Here is a tiny trained network, its code and every weight. The questions are about switching its units off for an input and a class, where a switched-off unit gives its printed mean instead of its output.

import numpy as np


def w(rows, s, z=0):
    codes = np.array(rows[::2]) - 128.0
    scale = np.full(codes.shape[1], s)
    scale[-1] = z or s
    return codes * scale


def norm(h):
    return h / np.sqrt((h * h).mean(-1, keepdims=True) + 1e-5)


def f(y):
    return y / 2 * (1 + np.tanh(0.7978845608 * (y + 0.044715 * y**3)))


def log_softmax(a):
    a = a - a.max(-1, keepdims=True)
    return a - np.log(np.exp(a).sum(-1, keepdims=True))


def net(x, mask):
    res = np.array(x, float).reshape(1, 8) / 4 @ E
    u = 0
    for l in range(3):
        y = f(norm(res) @ A[l][:, :-1].T + A[l][:, -1])
        res = res + np.where(mask[u : u + 7], y, B[l][:, -1]) @ B[l][:, :-1]
        u += 7
    return log_softmax(norm(res)[-1] @ U[:, :-1].T + U[:, -1])


A, B = {}, {}
E = w([
[118,96,159,179,109,78,82],'x0',
[195,132,186,138,209,167,65],'x1',
[63,152,114,137,116,155,167],'x2',
[122,84,83,143,219,166,148],'x3',
[93,166,124,145,90,107,93],'x4',
[2,128,171,101,170,127,81],'x5',
[102,110,217,144,109,126,134],'x6',
[82,172,92,86,166,183,159],'x7',
],0.0052)
A[0] = w([
[230,87,51,187,189,124,127,248],'0.n1',
[64,142,161,166,55,13,137,42],'0.n2',
[142,159,2,74,54,139,221,125],'0.n3',
[149,156,61,44,113,92,174,14],'0.n4',
[125,149,14,78,37,157,215,149],'0.n5',
[44,179,175,115,199,144,108,17],'0.n6',
[200,123,165,202,190,151,149,145],'0.n7',
],0.0047,0.0017)
B[0] = w([
[121,160,172,79,117,108,174,255],'0.n1',
[156,30,158,205,113,55,45,188],'0.n2',
[177,190,76,180,144,159,152,246],'0.n3',
[190,187,133,195,135,105,181,143],'0.n4',
[222,194,54,173,157,116,146,245],'0.n5',
[70,120,88,61,153,117,147,169],'0.n6',
[178,107,182,3,125,133,60,191],'0.n7',
],0.0065,0.003)
A[1] = w([
[173,81,43,138,146,80,158,251],'1.n1',
[209,202,7,121,114,71,178,91],'1.n2',
[226,190,222,128,130,151,117,169],'1.n3',
[71,17,226,95,163,187,34,82],'1.n4',
[2,143,90,114,228,188,109,163],'1.n5',
[15,164,185,110,73,104,108,217],'1.n6',
[171,120,218,167,230,158,189,212],'1.n7',
],0.0044,0.0028)
B[1] = w([
[113,176,196,197,111,186,100,224],'1.n1',
[72,178,36,172,136,215,134,252],'1.n2',
[96,14,95,126,163,181,90,244],'1.n3',
[158,155,64,106,156,168,199,234],'1.n4',
[28,172,83,99,172,3,150,222],'1.n5',
[123,118,101,171,131,32,184,201],'1.n6',
[133,119,148,34,114,142,73,222],'1.n7',
],0.0064,0.0032)
A[2] = w([
[119,147,174,139,129,123,135,233],'2.n1',
[156,80,190,215,16,76,125,136],'2.n2',
[126,140,178,125,114,70,237,84],'2.n3',
[126,136,85,65,84,90,76,125],'2.n4',
[234,67,152,43,161,139,167,132],'2.n5',
[139,132,195,89,143,146,156,250],'2.n6',
[201,190,2,114,67,156,110,191],'2.n7',
],0.0056,0.0024)
B[2] = w([
[109,99,88,106,107,99,56,157],'2.n1',
[131,76,162,177,55,112,128,200],'2.n2',
[105,163,110,153,156,133,67,125],'2.n3',
[83,89,145,165,146,130,200,137],'2.n4',
[159,162,168,115,143,180,62,221],'2.n5',
[153,78,86,113,88,122,81,185],'2.n6',
[139,148,150,178,132,139,254,255],'2.n7',
],0.0076,0.0042)
U = w([
[151,197,78,173,142,165,194,246],'0',
[2,148,82,76,196,26,123,70],'1',
[113,48,172,183,59,20,66,2],'2',
[217,63,180,41,178,189,32,14],'3',
],0.0058,0.0013)

Each question gives the input, the list of numbers given to net, and the class t.
The units are the neurons (one row each of A and B). Each row of codes is followed by its name. A weight is (code - 128) times the scale printed after its matrix; where a second scale follows, it is the last column's (A, B and U).
mask holds one flag per neuron, layer by layer. A switched-off neuron (its flag False) gives its mean, the last column of its row in B, instead of its output. The means were averaged over made-up inputs and are rounded, as every weight is.
A unit's drop is (log p(t) with every unit on - log p(t) with that unit switched off) / (log p(t) with every unit on - log p(t) with every unit switched off).
The circuit of an input: a set's keep is (log p(t) with only the set's units on - log p(t) with every unit switched off) / (log p(t) with every unit on - log p(t) with every unit switched off). Starting from the 12 units with the biggest drops (on a tie, the unit counted first), units are removed one at a time, each time the one whose removal leaves the highest keep (on an exact tie, the one counted first), for as long as the keep stays at least 0.8.
units of the circuit, in order: the units of the circuit, biggest drop first
k most important neurons: the k neurons with the biggest drops, biggest first
top k neurons in layer l: the k neurons of layer l with the biggest drops, biggest first
drop of u: that unit's drop, to one decimal
input [6,7,2,-2,-3,5,1,5], class 1: units of the circuit, in order	(1.n5 0.n6)
input [0,8,3,4,-1,-4,-4,7], class 3: most important neuron	(0.n7)
input [-1,1,-2,8,5,-5,6,8], class 3: units of the circuit, in order	(0.n7 1.n7 1.n4)
input [1,5,-4,1,-4,6,3,4], class 1: 2 most important neurons	(1.n5 0.n6)
input [-8,8,1,-3,-3,4,-5,6], class 1: units of the circuit, in order	(1.n5 0.n6 0.n5)
input [-2,1,6,5,-4,1,4,-3], class 1: units of the circuit, in order	(1.n5 0.n5)
input [2,3,7,-1,-3,-8,0,-5], class 3: units of the circuit, in order	(0.n7 1.n3 2.n5)
input [5,-7,7,-2,5,5,-4,-2], class 2: units of the circuit, in order	(0.n2 1.n2)
input [-2,3,-3,-5,-3,8,5,-4], class 1: top 3 neurons in layer 0	(0.n6 0.n7 0.n5)
input [-2,-4,1,-8,3,3,7,6], class 2: 3 most important neurons	(0.n2 2.n2 1.n2)
input [6,6,6,0,3,4,3,-2], class 1: 2 most important neurons	(1.n4 0.n6)
input [4,5,8,6,-1,-7,-1,5], class 3: top 2 neurons in layer 0	(0.n7 0.n1)
input [7,8,5,0,-5,4,-2,2], class 1: 2 most important neurons	(1.n5 0.n6)
input [-3,0,8,-3,-3,3,2,-6], class 2: units of the circuit, in order	(0.n2)
input [4,3,2,5,-3,-4,8,7], class 3: drop of 0.n7	0.1
input [7,1,-3,2,-5,-2,-5,-5], class 3: drop of 0.n7	0.1
input [-4,8,7,6,5,-1,-1,-5], class 3: drop of 0.n7	0.2
